Here is a tiny trained network, its code and every weight. The questions are about switching its units off for an input and a target symbol, where a switched-off unit gives its printed mean instead of its output.

import numpy as np


def w(rows, s, z=0):
    codes = np.array(rows[::2]) - 128.0
    scale = np.full(codes.shape[1], s)
    scale[-1] = z or s
    return codes * scale


def f(y):
    return y / 2 * (1 + np.tanh(0.7978845608 * (y + 0.044715 * y**3)))


def softmax(a):
    e = np.exp(a - a.max(-1, keepdims=True))
    return e / e.sum(-1, keepdims=True)


def log_softmax(a):
    a = a - a.max(-1, keepdims=True)
    return a - np.log(np.exp(a).sum(-1, keepdims=True))


def net(x, mask):
    ids = ['αγεζηθμπστφψω'.index(c) for c in x.split()]
    T = len(ids)
    res = E[ids] + P[:T]
    r = res
    for j in range(2):
        rows = slice(2 * j, 2 * j + 2)
        q, k, v = (r @ M[0][rows].T for M in (Q, K, V))
        z = softmax(np.where(np.tri(T) > 0, q @ k.T / 2**0.5, -1e9)) @ v
        o = O[0][rows]
        res = res + np.where(mask[j], z, o[:, -1]) @ o[:, :-1]
    y = f(res @ A[0][:, :-1].T + A[0][:, -1])
    res = res + np.where(mask[2:6], y, B[0][:, -1]) @ B[0][:, :-1]
    return log_softmax(res[-1] @ U[:, :-1].T + U[:, -1])


Q, K, V, O, A, B = {}, {}, {}, {}, {}, {}
E = w([
[93,181,224,242,180,185,88],'α',
[89,152,88,145,181,63,168],'γ',
[68,214,127,231,143,86,118],'ε',
[206,170,37,115,42,147,111],'ζ',
[179,181,171,157,158,253,208],'η',
[162,237,121,41,134,160,121],'θ',
[71,209,183,119,87,162,63],'μ',
[89,100,74,134,96,135,200],'π',
[66,195,213,79,103,166,140],'σ',
[132,155,238,191,76,46,119],'τ',
[65,144,55,131,197,141,24],'φ',
[107,104,181,42,195,89,168],'ψ',
[28,174,75,65,145,157,134],'ω',
],0.011)
P = w([
[109,253,127,130,179,193,159],'0',
[120,222,133,130,154,180,158],'1',
[101,199,115,129,139,154,162],'2',
[92,185,118,116,130,144,140],'3',
[68,163,125,127,119,144,136],'4',
[60,146,124,124,110,132,136],'5',
[51,128,117,113,100,132,113],'6',
[36,98,126,135,90,109,109],'7',
[42,129,130,94,101,152,69],'8',
],0.0076)
Q[0] = w([
[111,160,119,54,158,153,115],'head 1',
[52,254,142,154,96,153,116],'head 1',
[26,224,162,104,103,185,132],'head 2',
[171,115,95,179,139,119,141],'head 2',
],0.009)
K[0] = w([
[118,107,153,158,98,110,135],'head 1',
[137,39,121,91,99,123,118],'head 1',
[111,7,122,135,109,75,86],'head 2',
[141,164,107,99,143,164,154],'head 2',
],0.015)
V[0] = w([
[29,90,135,110,195,40,136],'head 1',
[125,178,193,93,135,150,2],'head 1',
[135,98,200,44,48,156,204],'head 2',
[124,113,190,217,87,52,85],'head 2',
],0.0081)
O[0] = w([
[63,74,134,118,137,60,254,121],'head 1',
[124,108,211,159,68,7,50,254],'head 1',
[109,218,158,135,11,179,146,49],'head 2',
[170,185,83,201,169,53,163,61],'head 2',
],0.0097,0.0031)
A[0] = w([
[129,119,138,129,135,132,146,9],'neuron 1',
[242,137,172,25,108,133,115,203],'neuron 2',
[130,200,141,146,121,160,203,239],'neuron 3',
[126,131,2,85,193,138,217,197],'neuron 4',
],0.0065,0.0014)
B[0] = w([
[96,116,168,123,156,126,135,94],'neuron 1',
[143,139,154,2,206,58,152,250],'neuron 2',
[153,140,127,120,98,176,202,224],'neuron 3',
[209,22,114,195,111,109,146,195],'neuron 4',
],0.0071,0.0026)
U = w([
[217,115,208,198,62,94,124,93],'α',
[207,20,99,139,69,152,189,153],'γ',
[116,153,180,205,230,152,117,15],'ε',
[159,192,52,73,112,145,81,216],'ζ',
[199,109,168,153,174,238,174,114],'η',
[140,82,220,34,195,72,162,26],'θ',
[170,127,83,124,3,143,37,78],'μ',
[42,120,53,94,97,196,208,178],'π',
[79,147,163,124,66,143,45,153],'σ',
[163,231,72,199,117,43,199,170],'τ',
[170,33,106,126,210,84,130,233],'φ',
[31,132,216,86,125,119,227,87],'ψ',
[48,100,59,98,162,200,31,4],'ω',
],0.0054,0.0032)

Each question gives the input, a string of symbols that net reads in full, and the target symbol t.
The units are the heads (2 rows each of Q, K, V and O) and the neurons (one row each of A and B). Each row of codes is followed by its name. A weight is (code - 128) times the scale printed after its matrix; where a second scale follows, it is the last column's (O, A, B and U).
mask holds one flag per unit, heads first, then neurons. A switched-off unit (its flag False) gives its mean, the last column of its rows in O or B, instead of its output. The means were averaged over made-up inputs and are rounded, as every weight is.
A unit's drop is (log p(t) with every unit on - log p(t) with that unit switched off) / (log p(t) with every unit on - log p(t) with every unit switched off).
The circuit of an input: a set's keep is (log p(t) with only the set's units on - log p(t) with every unit switched off) / (log p(t) with every unit on - log p(t) with every unit switched off). Starting from all 6 units, units are removed one at a time, each time the one whose removal leaves the highest keep (on an exact tie, the one counted first), for as long as the keep stays at least 0.8.
units of the circuit, in order: the units of the circuit, biggest drop first
which heads matter: for each layer, one digit per head in row order, 1 if its drop is at least 0.15 and else 0, layers parted by /
drop of u: that unit's drop, to one decimal
input θ θ φ ω ε τ ω, target τ: units of the circuit, in order => (head 2)
input θ η φ θ, target θ: units of the circuit, in order => (head 2; neuron 2)
input ε θ π ε σ γ ψ ψ ω, target π: units of the circuit, in order => (head 1; head 2)
input ω τ ε τ η, target τ: which heads matter => 01
input π γ π α α ψ τ θ ε, target τ: which heads matter => 01
input ω φ μ ψ ψ π π π η, target π: which heads matter => 11
input ω α ε φ, target φ: which heads matter => 01
input τ τ σ τ θ, target τ: which heads matter => 01
input ψ θ θ ε φ π ε φ, target φ: which heads matter => 11
input θ φ γ, target φ: units of the circuit, in order => (head 2; neuron 4)
input θ σ π θ τ ε α ε, target τ: drop of head 2 => 1.0
input τ θ τ, target τ: drop of head 2 => 1.2
input θ τ σ, target τ: drop of head 2 => 1.0
input ζ ε φ θ ω ψ μ, target ψ: units of the circuit, in order => (head 1)
